Here is a tiny trained network, its code and every weight. The questions are about switching its units off for an input and a target symbol, where a switched-off unit gives its printed mean instead of its output.

import numpy as np


def w(rows, s, z=0):
    codes = np.array(rows[::2]) - 128.0
    scale = np.full(codes.shape[1], s)
    scale[-1] = z or s
    return codes * scale


def norm(h):
    return h / np.sqrt((h * h).mean(-1, keepdims=True) + 1e-5)


def f(y):
    return np.maximum(y, 0)


def softmax(a):
    e = np.exp(a - a.max(-1, keepdims=True))
    return e / e.sum(-1, keepdims=True)


def log_softmax(a):
    a = a - a.max(-1, keepdims=True)
    return a - np.log(np.exp(a).sum(-1, keepdims=True))


def net(x, mask):
    ids = ['ΓΛΣΦαβεηψω'.index(c) for c in x.split()]
    T = len(ids)
    res = E[ids] + P[:T]
    r = norm(res)
    for j in range(3):
        rows = slice(2 * j, 2 * j + 2)
        q, k, v = (r @ M[0][rows].T for M in (Q, K, V))
        z = softmax(np.where(np.tri(T) > 0, q @ k.T / 2**0.5, -1e9)) @ v
        o = O[0][rows]
        res = res + np.where(mask[j], z, o[:, -1]) @ o[:, :-1]
    y = f(norm(res) @ A[0][:, :-1].T + A[0][:, -1])
    res = res + np.where(mask[3:11], y, B[0][:, -1]) @ B[0][:, :-1]
    return log_softmax(norm(res)[-1] @ U[:, :-1].T + U[:, -1])


Q, K, V, O, A, B = {}, {}, {}, {}, {}, {}
E = w([
[96,190,68,194],'Γ',
[108,40,147,184],'Λ',
[169,184,179,232],'Σ',
[77,50,101,183],'Φ',
[178,122,149,157],'α',
[161,140,131,178],'β',
[173,135,254,112],'ε',
[189,71,80,143],'η',
[180,140,105,119],'ψ',
[69,107,163,64],'ω',
],0.016)
P = w([
[164,39,239,83],'0',
[200,3,123,89],'1',
[161,26,91,82],'2',
[139,41,97,100],'3',
[133,48,87,106],'4',
[109,61,75,97],'5',
[142,46,92,103],'6',
[123,41,89,100],'7',
],0.0034)
Q[0] = w([
[56,135,160,133],'head 0',
[117,188,201,95],'head 0',
[56,55,63,113],'head 1',
[108,162,150,207],'head 1',
[212,47,127,163],'head 2',
[8,177,138,79],'head 2',
],0.011)
K[0] = w([
[169,85,130,181],'head 0',
[118,135,254,172],'head 0',
[101,9,51,169],'head 1',
[217,133,80,157],'head 1',
[181,88,69,144],'head 2',
[63,129,199,105],'head 2',
],0.01)
V[0] = w([
[125,148,133,25],'head 0',
[172,125,62,109],'head 0',
[174,127,86,171],'head 1',
[133,91,165,119],'head 1',
[70,55,92,151],'head 2',
[122,99,3,193],'head 2',
],0.006)
O[0] = w([
[141,165,6,111,60],'head 0',
[172,32,80,3,144],'head 0',
[243,25,148,83,139],'head 1',
[57,111,78,177,251],'head 1',
[112,5,122,97,129],'head 2',
[180,103,48,183,191],'head 2',
],0.004,0.0019)
A[0] = w([
[225,141,85,156,181],'neuron 0',
[2,216,39,203,80],'neuron 1',
[63,181,210,205,74],'neuron 2',
[55,119,60,151,63],'neuron 3',
[69,85,16,117,97],'neuron 4',
[169,122,179,156,1],'neuron 5',
[94,39,119,178,137],'neuron 6',
[90,124,204,59,133],'neuron 7',
],0.0082,0.0074)
B[0] = w([
[76,194,114,92,254],'neuron 0',
[32,190,187,128,151],'neuron 1',
[254,79,31,162,162],'neuron 2',
[79,143,122,184,138],'neuron 3',
[170,127,223,157,166],'neuron 4',
[121,132,49,52,130],'neuron 5',
[130,72,151,145,198],'neuron 6',
[124,76,115,64,192],'neuron 7',
],0.0098,0.0067)
U = w([
[136,141,136,135,33],'Γ',
[83,65,166,222,148],'Λ',
[126,196,105,128,231],'Σ',
[205,64,6,127,66],'Φ',
[178,188,64,38,124],'α',
[60,201,203,186,254],'β',
[182,169,244,99,116],'ε',
[45,100,137,39,132],'η',
[221,184,136,238,136],'ψ',
[140,137,139,134,47],'ω',
],0.012,0.0038)

Each question gives the input, a string of symbols that net reads in full, and the target symbol t.
The units are the heads (2 rows each of Q, K, V and O) and the neurons (one row each of A and B). Each row of codes is followed by its name. A weight is (code - 128) times the scale printed after its matrix; where a second scale follows, it is the last column's (O, A, B and U).
mask holds one flag per unit, heads first, then neurons. A switched-off unit (its flag False) gives its mean, the last column of its rows in O or B, instead of its output. The means were averaged over made-up inputs and are rounded, as every weight is.
A unit's drop is (log p(t) with every unit on - log p(t) with that unit switched off) / (log p(t) with every unit on - log p(t) with every unit switched off).
The circuit of an input: a set's keep is (log p(t) with only the set's units on - log p(t) with every unit switched off) / (log p(t) with every unit on - log p(t) with every unit switched off). Starting from all 11 units, units are removed one at a time, each time the one whose removal leaves the highest keep (on an exact tie, the one counted first), for as long as the keep stays at least 0.8.
units of the circuit, in order: the units of the circuit, biggest drop first
top k neurons: the k neurons with the biggest drops, biggest first
heads that matter: for each layer, one digit per head in row order, 1 if its drop is at least 0.15 and else 0, layers parted by /
drop of u: that unit's drop, to one decimal
input ψ ψ Γ α, target α: heads that matter => 101
input β ψ ε Γ Λ η α, target Φ: units of the circuit, in order => (neuron 4)
input α ε η β ω α, target Σ: heads that matter => 100
input ε Σ α, target β: units of the circuit, in order => (neuron 2; neuron 0; neuron 7)
input ε ω ε ε Γ, target β: heads that matter => 000
input ψ ε Γ η α, target Φ: top 2 neurons => (neuron 4; neuron 1)
input Λ Γ α, target ε: heads that matter => 100
input Λ Φ ω ε ε β, target β: top 3 neurons => (neuron 0; neuron 2; neuron 7)
input β ω α, target Σ: units of the circuit, in order => (neuron 0; head 0)
input ω ψ β η ε Γ ψ β, target α: heads that matter => 110
input Φ α Φ Γ ε α, target β: units of the circuit, in order => (neuron 2; neuron 0)
input ε Σ η Σ β, target Φ: top 3 neurons => (neuron 4; neuron 1; neuron 6)
input Γ η η β, target Φ: top 2 neurons => (neuron 4; neuron 0)
input Σ ε Λ β, target β: units of the circuit, in order => (neuron 0)
input α ψ α, target α: drop of head 2 => 0.2
input ω ψ ε ω ω Φ β, target Σ: drop of neuron 0 => 0.5
input ψ α Φ β ω ψ ω β, target Σ: drop of neuron 0 => 0.8
input α Λ α, target ε: drop of head 0 => 0.4
